Moves between points:
pq: fi>rn, ru>hs, ki>zz, vu>qc, bo>qr
ct: fi>nl, ru>hr, ki>jd, vu>lh, bo>cc
dq: fi>cp, ru>sb, ki>dm, vu>tb, bo>cn
qf: fi>mf, ru>ph, ki>qt, vu>rd, bo>hb
md: fi>zt, ru>qs, ki>jc, vu>lj, bo>gq
bc: fi>dh, ru>mt, ki>sc, vu>qn, bo>hh
mz: fi>jl, ru>qg, ki>cd, vu>tl, bo>fl
pg: fi>qf, ru>zf, ki>ph, vu>jm, bo>rp
zb: fi>jh, ru>jf, ki>ht, vu>dp, bo>gr
mb: fi>tq, ru>lh, ki>qj, vu>mj, bo>nl
mt: fi>sc, ru>ff, ki>jt, vu>hz, bo>jz
hb: fi>bq, ru>fj, ki>dd, vu>qt, bo>ft
gm: fi>rr, ru>zr, ki>gn, vu>gd, bo>mg
gq: fi>bd, ru>ns, ki>bt, vu>jc, bo>qb
qg: fi>cd, ru>mj, ki>fs, vu>bg, bo>tq
tq: fi>gh, ru>qj, ki>ms, vu>fs, bo>mp
ch: fi>jj, ru>gq, ki>bd, vu>zt, bo>dn
fz: fi>lb, ru>gr, ki>pq, vu>jh, bo>gd
qj: fi>ms, ru>zh, ki>fr, vu>tr, bo>qh
ph: fi>qt, ru>cl, ki>zj, vu>jr, bo>fj
fj: fi>dd, ru>dg, ki>jm, vu>zj, bo>pg
cp: fi>nz, ru>dm, ki>gd, vu>fz, bo>gm
tl: fi>rp, ru>bg, ki>lf, vu>zf, bo>cd
qr: fi>lg, ru>zb, ki>jh, vu>zz, bo>fz
qb: fi>pj, ru>hg, ki>md, vu>bt, bo>sd
lf: fi>fj, ru>gb, ki>dg, vu>cl, bo>dl
ls: fi>hz, ru>bc, ki>dh, vu>fp, bo>ff
lj: fi>zp, ru>cc, ki>tp, vu>nl, bo>jc
fr: fi>bg, ru>mz, ki>jl, vu>th, bo>mj
zj: fi>hh, ru>bq, ki>jz, vu>mt, bo>jm
tg: fi>lh, ru>cm, ki>nc, vu>pb, bo>hr
ms: fi>tl, ru>fr, ki>bg, vu>dz, bo>qg
dl: fi>pg, ru>dz, ki>zf, vu>dg, bo>tl
gn: fi>jf, ru>tb, ki>fz, vu>qr, bo>cp
dz: fi>zf, ru>th, ki>fh, vu>ft, bo>bg
hh: fi>qm, ru>jz, ki>fm, vu>sc, bo>rd
jt: fi>cn, ru>qm, ki>tm, vu>sb, bo>lm
pb: fi>fl, ru>mb, ki>tq, vu>qg, bo>nc
cc: fi>tp, ru>zt, ki>zl, vu>jd, bo>jj
zd: fi>mj, ru>pb, ki>fl, vu>mz, bo>lh
bq: fi>jz, ru>dd, ki>zn, vu>ff, bo>cz
zn: fi>lm, ru>rd, ki>ls, vu>qm, bo>mf
zh: fi>fr, ru>mp, ki>mz, vu>gh, bo>zd
gd: fi>nr, ru>rg, ki>qr, vu>pq, bo>gn
th: fi>fh, ru>tl, ki>rp, vu>pg, bo>jl
jz: fi>fm, ru>zn, ki>lm, vu>jt, bo>jr
fp: fi>hc, ru>qn, ki>mg, vu>gm, bo>dh
qd: fi>gr, ru>cp, ki>nz, vu>jf, bo>qp
zf: fi>ph, ru>fh, ki>cl, vu>cz, bo>lf
tr: fi>dz, ru>gh, ki>th, vu>rq, bo>fr
dm: fi>gd, ru>qp, ki>rg, vu>gr, bo>zr
qh: fi>qg, ru>zd, ki>mj, vu>fr, bo>mb
qn: fi>mg, ru>hz, ki>dq, vu>zr, bo>sc
bg: fi>lf, ru>jl, ki>gb, vu>fh, bo>fs
nc: fi>zh, ru>nl, ki>mp, vu>tq, bo>zp
bt: fi>hr, ru>qq, ki>lj, vu>cm, bo>md
mp: fi>mz, ru>qh, ki>qg, vu>ms, bo>pb
qc: fi>gq, ru>hq, ki>ns, vu>qs, bo>zz
ft: fi>cz, ru>pg, ki>qf, vu>dd, bo>fh
ff: fi>jt, ru>hh, ki>qm, vu>dh, bo>zn
jl: fi>gb, ru>cd, ki>rq, vu>rp, bo>tr
hc: fi>tb, ru>mg, ki>qd, vu>rr, bo>sb
zl: fi>mb, ru>tg, ki>lh, vu>zd, bo>ct
gr: fi>pq, ru>nz, ki>hs, vu>ht, bo>rg
rn: fi>dn, ru>zz, ki>qb, vu>gq, bo>lg
jf: fi>ht, ru>fz, ki>lb, vu>lg, bo>nz
tb: fi>fz, ru>qd, ki>gr, vu>zb, bo>dm
tm: fi>zr, ru>fp, ki>hc, vu>qp, bo>hz
bd: fi>ct, ru>bt, ki>hr, vu>tg, bo>pj
zp: fi>zd, ru>tp, ki>pb, vu>mp, bo>tg
zt: fi>zl, ru>jc, ki>tg, vu>zp, bo>bd
fs: fi>dl, ru>tr, ki>dz, vu>gb, bo>ms
rp: fi>hb, ru>lf, ki>fj, vu>ph, bo>rq
jj: fi>cm, ru>bd, ki>ct, vu>zl, bo>qq
ng: fi>qs, ru>sd, ki>ch, vu>pj, bo>hq
sd: fi>ch, ru>qc, ki>gq, vu>md, bo>rn
dg: fi>jm, ru>ft, ki>cz, vu>bq, bo>zf
jr: fi>bc, ru>mf, ki>mt, vu>lm, bo>zj
cz: fi>jr, ru>qf, ki>mf, vu>zn, bo>cl
ht: fi>qc, ru>lb, ki>hq, vu>ng, bo>hs
dp: fi>hg, ru>lg, ki>ng, vu>dn, bo>ht
lm: fi>qn, ru>ls, ki>hz, vu>tm, bo>mt
dh: fi>sb, ru>sc, ki>tn, vu>mg, bo>qm
rr: fi>zb, ru>gn, ki>jf, vu>nr, bo>qd
qs: fi>jc, ru>ch, ki>jj, vu>cc, bo>ns
pj: fi>cc, ru>md, ki>zt, vu>hr, bo>ch
hq: fi>ns, ru>rn, ki>dn, vu>ch, bo>dp
hg: fi>md, ru>ng, ki>qs, vu>qq, bo>qc
lh: fi>qj, ru>nc, ki>zh, vu>fl, bo>jd
dd: fi>zn, ru>jm, ki>rd, vu>hh, bo>qf
jc: fi>tg, ru>jj, ki>cm, vu>tp, bo>bt
tn: fi>qp, ru>cn, ki>gm, vu>cp, bo>fp
sc: fi>tn, ru>jt, ki>cn, vu>dq, bo>fm
fh: fi>cl, ru>rp, ki>hb, vu>qf, bo>gb
rq: fi>ft, ru>dl, ki>pg, vu>fj, bo>th
cl: fi>zj, ru>hb, ki>bq, vu>mf, bo>dg
fl: fi>tr, ru>tq, ki>gh, vu>cd, bo>zh
mj: fi>fs, ru>fl, ki>tr, vu>jl, bo>qj
ns: fi>bt, ru>dn, ki>qq, vu>jj, bo>hg
gb: fi>dg, ru>rq, ki>ft, vu>hb, bo>dz
hr: fi>jd, ru>lj, ki>zp, vu>nc, bo>zt
sb: fi>dm, ru>tn, ki>qp, vu>qd, bo>tm
lg: fi>ng, ru>jh, ki>sd, vu>qb, bo>lb
rd: fi>ls, ru>jr, ki>bc, vu>fm, bo>qt
hs: fi>zz, ru>nr, ki>dp, vu>hq, bo>zb
cn: fi>gm, ru>tm, ki>zr, vu>dm, bo>qn
fm: fi>fp, ru>lm, ki>qn, vu>cn, bo>bc
cm: fi>nc, ru>ct, ki>nl, vu>mb, bo>lj
qp: fi>rg, ru>gm, ki>rr, vu>nz, bo>hc
qq: fi>lj, ru>pj, ki>cc, vu>ct, bo>qs
lb: fi>hq, ru>pq, ki>rn, vu>sd, bo>nr
nl: fi>mp, ru>jd, ki>qh, vu>qj, bo>tp
zr: fi>gn, ru>hc, ki>tb, vu>rg, bo>dq
nz: fi>hs, ru>gd, ki>nr, vu>lb, bo>rr
mg: fi>qd, ru>dq, ki>cp, vu>gn, bo>tn
tp: fi>pb, ru>zl, ki>mb, vu>qh, bo>cm
dn: fi>qq, ru>qb, ki>pj, vu>bd, bo>ng
nr: fi>dp, ru>qr, ki>lg, vu>rn, bo>jf
zz: fi>qb, ru>dp, ki>hg, vu>ns, bo>jh
cd: fi>rq, ru>fs, ki>dl, vu>lf, bo>gh
mf: fi>mt, ru>qt, ki>ff, vu>ls, bo>bq
rg: fi>qr, ru>rr, ki>zb, vu>hs, bo>tb
gh: fi>th, ru>ms, ki>tl, vu>dl, bo>mz
hz: fi>dq, ru>dh, ki>sb, vu>hc, bo>jt
qm: fi>tm, ru>fm, ki>fp, vu>tn, bo>ls
qt: fi>ff, ru>zj, ki>hh, vu>bc, bo>dd
jh: fi>sd, ru>ht, ki>qc, vu>hg, bo>pq
jd: fi>qh, ru>zp, ki>zd, vu>zh, bo>zl
jm: fi>rd, ru>cz, ki>jr, vu>jz, bo>ph

In the rows, 62 stands for zero.

The rows follow the links: the fewer symbols apart two points are, the more alike their rows tend to be.

Row, then point:
[83, 50, 73, 56, 47, 44, 81, 73, 62, 79, 61, 72, 42, 62, 49, 45, 66, 68, 9, 88, 54, 54, 48, 40, 55, 4, 97, 45, 43, 64, 104, 34, 83, 47, 44, 50, 81, 51, 88, 41, 79, 57, 73, 83, 57, 78, 80, 84, 67, 83, 55] -> qp
[40, 64, 44, 86, 50, 41, 39, 54, 48, 85, 66, 52, 46, 57, 53, 63, 42, 68, 101, 49, 40, 93, 118, 91, 59, 103, 65, 71, 92, 63, 45, 65, 67, 95, 51, 55, 50, 66, 66, 75, 41, 75, 109, 52, 62, 69, 81, 60, 54, 33, 80] -> th
[79, 61, 89, 92, 56, 67, 39, 64, 99, 64, 27, 60, 76, 88, 79, 77, 84, 72, 94, 43, 80, 23, 52, 44, 41, 58, 63, 64, 43, 19, 94, 72, 45, 63, 41, 59, 56, 46, 52, 21, 48, 51, 67, 79, 27, 87, 74, 77, 81, 51, 55] -> hh
[54, 69, 39, 23, 85, 82, 51, 50, 64, 39, 68, 63, 81, 51, 78, 65, 67, 64, 57, 68, 91, 68, 30, 67, 85, 62, 33, 69, 71, 79, 25, 71, 46, 53, 88, 71, 47, 75, 42, 85, 62, 45, 3, 47, 56, 35, 8, 40, 62, 65, 54] -> lj
[69, 67, 90, 104, 58, 71, 41, 64, 90, 60, 35, 55, 78, 89, 77, 83, 76, 65, 117, 30, 69, 29, 72, 57, 39, 91, 53, 69, 51, 21, 81, 83, 44, 71, 46, 63, 56, 51, 47, 33, 44, 65, 83, 71, 44, 82, 84, 70, 74, 44, 63] -> zj
[38, 60, 18, 54, 52, 35, 27, 48, 45, 90, 67, 56, 40, 45, 55, 52, 44, 81, 73, 69, 53, 106, 106, 92, 76, 72, 68, 69, 103, 79, 34, 52, 70, 91, 54, 49, 40, 71, 69, 84, 40, 55, 82, 50, 43, 63, 52, 56, 58, 36, 77] -> mz
[42, 60, 11, 30, 63, 46, 23, 44, 55, 78, 64, 60, 51, 41, 65, 51, 54, 84, 56, 79, 75, 100, 75, 84, 86, 52, 59, 70, 99, 83, 28, 52, 63, 80, 64, 51, 35, 73, 62, 87, 43, 40, 44, 49, 32, 55, 22, 50, 63, 43, 67] -> zd
[81, 51, 74, 55, 48, 45, 93, 76, 55, 77, 68, 72, 40, 60, 45, 44, 62, 61, 5, 88, 48, 58, 51, 42, 57, 11, 96, 45, 43, 70, 100, 35, 86, 46, 49, 53, 86, 54, 90, 47, 85, 64, 75, 80, 70, 73, 84, 83, 62, 86, 57] -> qd
[47, 62, 17, 22, 72, 58, 28, 44, 61, 64, 63, 61, 61, 44, 72, 55, 62, 80, 53, 77, 84, 90, 57, 77, 88, 49, 49, 71, 92, 82, 25, 57, 56, 71, 72, 57, 36, 74, 53, 87, 49, 36, 23, 49, 34, 48, 10, 47, 65, 51, 61] -> nl
[75, 55, 77, 56, 53, 52, 108, 78, 43, 67, 80, 71, 44, 57, 40, 45, 56, 51, 8, 85, 39, 61, 52, 46, 58, 26, 90, 45, 43, 78, 91, 40, 87, 43, 60, 60, 92, 58, 88, 58, 91, 76, 76, 74, 92, 64, 89, 76, 54, 92, 59] -> gd
[61, 71, 76, 46, 84, 94, 102, 68, 50, 23, 86, 64, 84, 60, 63, 69, 60, 33, 53, 57, 63, 54, 32, 57, 70, 84, 38, 61, 46, 79, 43, 78, 56, 39, 96, 84, 78, 71, 48, 84, 86, 78, 30, 48, 109, 32, 49, 44, 51, 86, 56] -> qb
[74, 64, 90, 98, 57, 71, 39, 63, 96, 61, 29, 58, 79, 88, 79, 80, 82, 69, 106, 37, 76, 25, 60, 48, 40, 74, 58, 67, 45, 19, 88, 78, 43, 66, 43, 61, 57, 47, 48, 25, 46, 57, 73, 76, 34, 86, 78, 73, 78, 48, 57] -> rd
[80, 51, 74, 55, 49, 46, 96, 76, 52, 74, 70, 72, 41, 58, 44, 43, 61, 60, 5, 87, 45, 58, 51, 42, 56, 13, 95, 45, 43, 72, 98, 35, 86, 46, 52, 54, 87, 54, 91, 49, 86, 66, 75, 80, 74, 71, 85, 82, 59, 89, 57] -> tb
[64, 66, 89, 107, 57, 70, 42, 63, 86, 61, 37, 54, 77, 87, 74, 84, 72, 63, 122, 29, 66, 35, 77, 61, 39, 99, 53, 70, 54, 23, 75, 84, 44, 73, 47, 65, 57, 52, 47, 36, 43, 69, 88, 68, 48, 81, 86, 68, 72, 42, 65] -> dd
[40, 60, 12, 41, 56, 38, 24, 46, 49, 86, 66, 59, 42, 40, 59, 51, 47, 85, 64, 75, 62, 106, 93, 89, 81, 61, 66, 70, 103, 82, 30, 51, 69, 88, 57, 48, 37, 72, 67, 86, 41, 48, 65, 50, 37, 60, 37, 54, 60, 39, 72] -> tq
[83, 59, 85, 83, 54, 63, 40, 65, 97, 68, 27, 64, 72, 85, 77, 70, 87, 76, 76, 54, 82, 24, 44, 39, 44, 38, 70, 61, 41, 23, 100, 63, 49, 58, 39, 55, 58, 45, 57, 19, 52, 44, 62, 83, 21, 89, 70, 80, 82, 56, 53] -> ls
[88, 53, 79, 70, 51, 55, 48, 67, 91, 75, 32, 66, 61, 78, 71, 60, 85, 79, 49, 69, 78, 30, 41, 36, 48, 15, 80, 55, 42, 34, 106, 51, 60, 53, 37, 50, 62, 46, 68, 21, 60, 42, 60, 87, 21, 89, 69, 84, 81, 64, 52] -> dh
[87, 51, 76, 64, 49, 49, 56, 69, 83, 77, 39, 70, 53, 72, 65, 54, 80, 78, 32, 77, 73, 36, 42, 35, 51, 5, 89, 51, 42, 42, 107, 41, 67, 51, 37, 48, 67, 46, 77, 25, 65, 43, 62, 88, 27, 87, 71, 87, 78, 70, 52] -> tm
[82, 60, 86, 87, 56, 65, 39, 64, 99, 66, 26, 61, 74, 87, 78, 74, 88, 75, 85, 48, 82, 23, 49, 41, 44, 49, 66, 63, 42, 21, 97, 68, 47, 60, 40, 57, 58, 47, 54, 21, 50, 48, 64, 82, 23, 88, 72, 78, 80, 53, 53] -> mt
[62, 72, 75, 45, 85, 96, 102, 67, 51, 23, 84, 64, 85, 59, 64, 70, 61, 35, 53, 58, 65, 54, 30, 58, 71, 83, 36, 63, 48, 79, 42, 80, 54, 40, 97, 84, 75, 72, 47, 84, 85, 76, 26, 48, 107, 31, 46, 43, 50, 85, 56] -> dn
[84, 49, 73, 58, 47, 44, 72, 72, 70, 80, 51, 72, 45, 65, 55, 46, 71, 73, 15, 87, 61, 48, 46, 38, 54, 1, 95, 46, 44, 57, 107, 35, 78, 49, 41, 49, 76, 50, 86, 35, 74, 51, 69, 86, 45, 81, 77, 87, 71, 79, 55] -> hc
[86, 50, 73, 59, 46, 46, 66, 70, 74, 79, 47, 71, 46, 67, 58, 47, 75, 75, 19, 85, 64, 46, 44, 37, 53, 2, 94, 49, 44, 53, 107, 36, 75, 49, 39, 48, 74, 49, 83, 32, 71, 49, 67, 87, 38, 84, 74, 87, 73, 76, 53] -> dq
[50, 65, 25, 20, 79, 69, 37, 46, 63, 52, 63, 61, 71, 47, 77, 60, 64, 74, 53, 74, 90, 82, 42, 73, 88, 52, 42, 70, 83, 80, 24, 64, 50, 62, 81, 62, 38, 74, 46, 87, 53, 38, 10, 47, 41, 42, 6, 43, 65, 56, 57] -> zl
[79, 52, 74, 55, 50, 48, 99, 76, 50, 73, 73, 72, 42, 58, 43, 43, 59, 57, 5, 87, 44, 59, 52, 43, 57, 16, 95, 45, 43, 74, 97, 35, 86, 45, 54, 56, 88, 56, 90, 51, 87, 69, 76, 78, 79, 69, 86, 81, 59, 90, 57] -> gn
[64, 69, 82, 54, 76, 86, 116, 73, 42, 31, 91, 67, 74, 60, 54, 64, 55, 29, 41, 60, 49, 56, 40, 55, 65, 78, 50, 56, 43, 82, 54, 70, 67, 38, 91, 81, 87, 69, 60, 82, 92, 86, 48, 54, 120, 36, 68, 50, 46, 91, 59] -> rn
[67, 62, 84, 56, 67, 74, 122, 76, 38, 43, 91, 68, 63, 56, 45, 56, 53, 32, 27, 69, 41, 59, 47, 53, 62, 63, 65, 51, 41, 84, 68, 60, 77, 39, 81, 75, 93, 66, 73, 76, 95, 88, 64, 59, 120, 44, 81, 60, 47, 95, 60] -> lb
[47, 66, 65, 102, 52, 53, 45, 59, 59, 75, 58, 51, 59, 70, 59, 74, 50, 60, 119, 35, 43, 72, 111, 83, 49, 116, 58, 72, 78, 47, 54, 77, 58, 89, 51, 62, 55, 62, 59, 62, 41, 80, 111, 55, 66, 73, 93, 61, 58, 35, 77] -> fh
[85, 49, 73, 58, 48, 45, 69, 71, 72, 79, 50, 71, 46, 65, 56, 48, 74, 74, 16, 84, 62, 45, 45, 37, 54, 1, 95, 48, 44, 54, 107, 35, 77, 48, 40, 49, 75, 48, 84, 33, 74, 49, 67, 86, 42, 82, 75, 86, 73, 78, 54] -> mg
[56, 67, 81, 109, 55, 64, 45, 62, 73, 67, 49, 52, 70, 80, 66, 80, 60, 59, 126, 27, 53, 53, 96, 73, 42, 113, 53, 72, 65, 33, 64, 83, 51, 82, 50, 65, 56, 57, 52, 50, 42, 77, 102, 60, 60, 77, 91, 63, 65, 37, 72] -> hb
[60, 67, 86, 110, 57, 69, 44, 62, 80, 63, 43, 53, 74, 84, 71, 82, 66, 60, 125, 27, 59, 42, 87, 66, 41, 109, 52, 71, 59, 27, 71, 85, 47, 77, 48, 66, 57, 55, 48, 42, 43, 74, 95, 64, 55, 78, 89, 66, 68, 40, 68] -> qf
[69, 61, 83, 57, 64, 69, 120, 77, 37, 48, 91, 70, 57, 56, 43, 53, 51, 35, 22, 73, 38, 61, 50, 51, 61, 57, 71, 49, 42, 84, 72, 55, 80, 41, 78, 72, 95, 64, 76, 72, 96, 87, 67, 62, 117, 48, 84, 63, 45, 95, 61] -> hs
[62, 69, 81, 51, 79, 90, 113, 71, 45, 28, 90, 65, 78, 59, 57, 67, 56, 30, 45, 60, 54, 54, 36, 57, 66, 81, 44, 58, 44, 82, 50, 73, 62, 38, 94, 83, 84, 70, 56, 82, 91, 84, 41, 52, 118, 35, 62, 49, 48, 90, 57] -> qc
[40, 65, 47, 88, 50, 43, 41, 56, 49, 84, 65, 51, 48, 59, 53, 65, 43, 67, 104, 47, 40, 90, 120, 91, 57, 105, 64, 72, 90, 61, 44, 67, 67, 94, 51, 56, 50, 66, 65, 73, 40, 76, 110, 54, 63, 70, 85, 60, 55, 34, 80] -> dz
[39, 60, 22, 61, 52, 35, 29, 49, 45, 90, 67, 55, 40, 46, 53, 53, 42, 79, 78, 66, 48, 106, 110, 93, 72, 78, 69, 70, 101, 76, 35, 53, 71, 93, 52, 50, 42, 70, 69, 82, 40, 60, 90, 51, 48, 65, 59, 58, 56, 34, 77] -> ms
[77, 63, 90, 95, 57, 69, 40, 64, 97, 63, 29, 59, 78, 89, 79, 80, 83, 69, 101, 39, 78, 24, 56, 47, 40, 68, 59, 65, 45, 18, 90, 76, 44, 63, 42, 60, 55, 47, 49, 24, 46, 55, 71, 77, 30, 85, 76, 74, 78, 49, 57] -> zn
[70, 60, 82, 56, 60, 65, 119, 78, 37, 52, 90, 70, 53, 56, 41, 51, 51, 38, 17, 76, 37, 62, 51, 51, 61, 50, 76, 47, 41, 83, 77, 51, 83, 41, 74, 69, 95, 63, 82, 70, 95, 85, 70, 64, 112, 50, 87, 66, 47, 95, 61] -> qr

Each walk starts at a row. The symbols on each line, taken left to right, move it on to the next point.
Answer with the point's row; about right is enough.
---
[37, 62, 35, 76, 49, 38, 36, 53, 46, 87, 67, 53, 42, 52, 52, 60, 42, 72, 91, 56, 42, 99, 117, 92, 65, 94, 67, 70, 96, 69, 41, 60, 70, 95, 52, 52, 48, 68, 69, 78, 40, 69, 103, 51, 57, 68, 73, 58, 54, 34, 80]
ru ki vu	[52, 67, 76, 107, 53, 61, 45, 62, 68, 69, 52, 52, 67, 77, 64, 79, 57, 59, 124, 29, 48, 58, 102, 77, 44, 116, 56, 73, 70, 37, 60, 82, 53, 84, 50, 64, 55, 58, 53, 53, 42, 78, 106, 59, 64, 76, 92, 63, 61, 36, 75]
ru vu ki ki	[83, 59, 86, 85, 56, 64, 40, 64, 99, 67, 27, 63, 73, 86, 79, 72, 87, 76, 80, 51, 82, 23, 46, 40, 43, 44, 67, 63, 41, 22, 99, 66, 48, 59, 40, 55, 58, 45, 56, 19, 51, 46, 63, 82, 22, 88, 71, 79, 81, 55, 52]
---
[82, 50, 74, 55, 47, 45, 88, 75, 55, 77, 65, 71, 41, 60, 47, 43, 63, 64, 7, 89, 50, 56, 50, 40, 56, 8, 96, 45, 44, 68, 101, 34, 84, 47, 48, 52, 84, 53, 90, 44, 83, 62, 74, 81, 65, 74, 84, 83, 63, 86, 57]
bo fi ki	[72, 58, 80, 56, 58, 60, 116, 77, 39, 58, 87, 71, 49, 56, 40, 48, 53, 42, 13, 79, 37, 62, 52, 49, 59, 41, 82, 46, 43, 83, 82, 46, 84, 42, 69, 67, 94, 62, 84, 67, 95, 83, 73, 68, 107, 54, 88, 71, 49, 94, 61]
ki ru ki	[65, 68, 83, 53, 74, 85, 117, 75, 41, 33, 92, 67, 72, 58, 52, 63, 55, 29, 39, 62, 47, 57, 41, 55, 64, 76, 52, 55, 43, 82, 57, 69, 68, 39, 90, 82, 88, 69, 62, 81, 93, 88, 50, 54, 121, 37, 71, 52, 46, 93, 60]
---
[44, 62, 12, 26, 68, 50, 25, 43, 56, 73, 63, 61, 54, 41, 69, 53, 57, 83, 56, 78, 79, 97, 67, 82, 86, 49, 55, 71, 96, 82, 25, 54, 60, 76, 67, 52, 33, 73, 58, 87, 44, 37, 34, 49, 32, 52, 16, 49, 64, 46, 65]
ki vu bo	[37, 60, 20, 56, 52, 35, 29, 49, 46, 90, 67, 55, 39, 43, 53, 52, 43, 80, 74, 68, 50, 107, 108, 92, 73, 74, 69, 70, 102, 78, 34, 52, 71, 93, 53, 49, 41, 70, 70, 83, 39, 58, 87, 51, 47, 63, 56, 57, 57, 36, 77]
vu vu vu	[65, 67, 88, 107, 58, 69, 43, 63, 85, 62, 39, 53, 76, 85, 73, 84, 71, 61, 123, 28, 62, 38, 82, 63, 40, 102, 52, 70, 55, 24, 75, 86, 45, 74, 48, 65, 55, 54, 47, 38, 42, 69, 90, 67, 50, 80, 87, 67, 70, 41, 66]
---
[59, 68, 83, 109, 57, 67, 44, 62, 78, 64, 45, 52, 73, 83, 68, 83, 64, 60, 125, 27, 57, 45, 90, 69, 41, 111, 52, 72, 62, 29, 68, 85, 48, 80, 48, 65, 56, 55, 50, 46, 43, 74, 98, 63, 58, 79, 90, 64, 66, 39, 69]
bo vu ru	[66, 66, 90, 105, 57, 70, 42, 63, 90, 62, 36, 55, 78, 88, 75, 85, 74, 63, 120, 29, 67, 33, 74, 58, 39, 96, 53, 69, 53, 22, 79, 84, 43, 72, 46, 64, 56, 52, 47, 34, 44, 67, 84, 69, 45, 82, 85, 69, 72, 42, 64]
ru ru ru	[62, 67, 87, 109, 56, 68, 44, 62, 82, 61, 41, 52, 76, 85, 72, 84, 68, 61, 124, 27, 61, 41, 84, 65, 40, 105, 52, 71, 57, 26, 71, 85, 45, 76, 48, 65, 57, 55, 48, 40, 42, 71, 93, 65, 52, 79, 88, 65, 69, 40, 68]
---
[59, 72, 67, 39, 88, 96, 88, 62, 56, 23, 80, 65, 87, 58, 70, 70, 66, 40, 57, 58, 74, 56, 26, 59, 75, 81, 31, 64, 52, 78, 34, 80, 50, 41, 97, 83, 67, 73, 42, 85, 78, 67, 16, 46, 94, 31, 33, 41, 55, 80, 54]
bo fi bo	[59, 71, 64, 37, 88, 96, 84, 60, 58, 23, 79, 64, 88, 58, 72, 70, 66, 42, 58, 59, 77, 56, 26, 59, 76, 79, 30, 65, 54, 77, 35, 78, 48, 42, 97, 82, 66, 73, 41, 85, 77, 65, 13, 47, 90, 30, 29, 39, 56, 79, 53]
bo fi bo	[59, 72, 61, 35, 88, 94, 81, 59, 58, 24, 77, 64, 88, 58, 73, 70, 67, 43, 58, 60, 79, 56, 25, 61, 77, 78, 30, 66, 55, 78, 33, 80, 47, 43, 97, 81, 63, 73, 41, 84, 75, 63, 11, 46, 87, 31, 27, 39, 56, 77, 53]
---
[59, 72, 72, 41, 87, 96, 94, 64, 54, 23, 82, 64, 86, 59, 67, 71, 63, 38, 56, 58, 71, 54, 27, 59, 74, 82, 34, 63, 50, 79, 38, 80, 51, 41, 98, 84, 71, 73, 45, 84, 82, 73, 20, 47, 102, 31, 40, 41, 54, 83, 54]
vu fi bo vu	[45, 63, 14, 23, 71, 56, 28, 45, 59, 67, 63, 61, 60, 42, 72, 54, 59, 82, 53, 78, 82, 92, 61, 79, 88, 50, 51, 70, 93, 83, 25, 55, 57, 72, 71, 56, 35, 74, 55, 86, 47, 36, 26, 49, 32, 49, 12, 47, 65, 48, 62]
ki bo fi	[39, 60, 14, 44, 56, 37, 25, 46, 48, 88, 66, 57, 41, 41, 58, 51, 46, 83, 65, 73, 59, 106, 97, 90, 79, 62, 66, 70, 103, 82, 30, 50, 68, 88, 56, 50, 38, 71, 68, 86, 41, 49, 70, 51, 39, 60, 41, 55, 58, 38, 73]
---
[78, 62, 90, 94, 57, 70, 39, 64, 99, 63, 28, 59, 76, 89, 79, 78, 84, 72, 98, 41, 79, 23, 54, 46, 40, 63, 60, 66, 44, 19, 92, 74, 45, 64, 42, 59, 56, 48, 50, 23, 47, 53, 69, 78, 28, 86, 75, 75, 79, 50, 56]
bo vu	[84, 56, 85, 80, 54, 62, 41, 65, 98, 69, 27, 64, 70, 83, 77, 69, 87, 78, 71, 57, 82, 24, 43, 38, 44, 35, 71, 61, 42, 24, 101, 61, 51, 56, 38, 54, 58, 46, 58, 20, 52, 44, 62, 84, 21, 89, 70, 81, 83, 57, 52]
fi ki bo	[87, 51, 74, 63, 48, 48, 58, 69, 82, 78, 41, 70, 52, 71, 63, 53, 79, 80, 29, 79, 70, 40, 42, 35, 52, 3, 89, 51, 42, 45, 107, 41, 70, 50, 38, 48, 69, 47, 78, 27, 66, 45, 63, 88, 30, 86, 72, 86, 76, 72, 52]
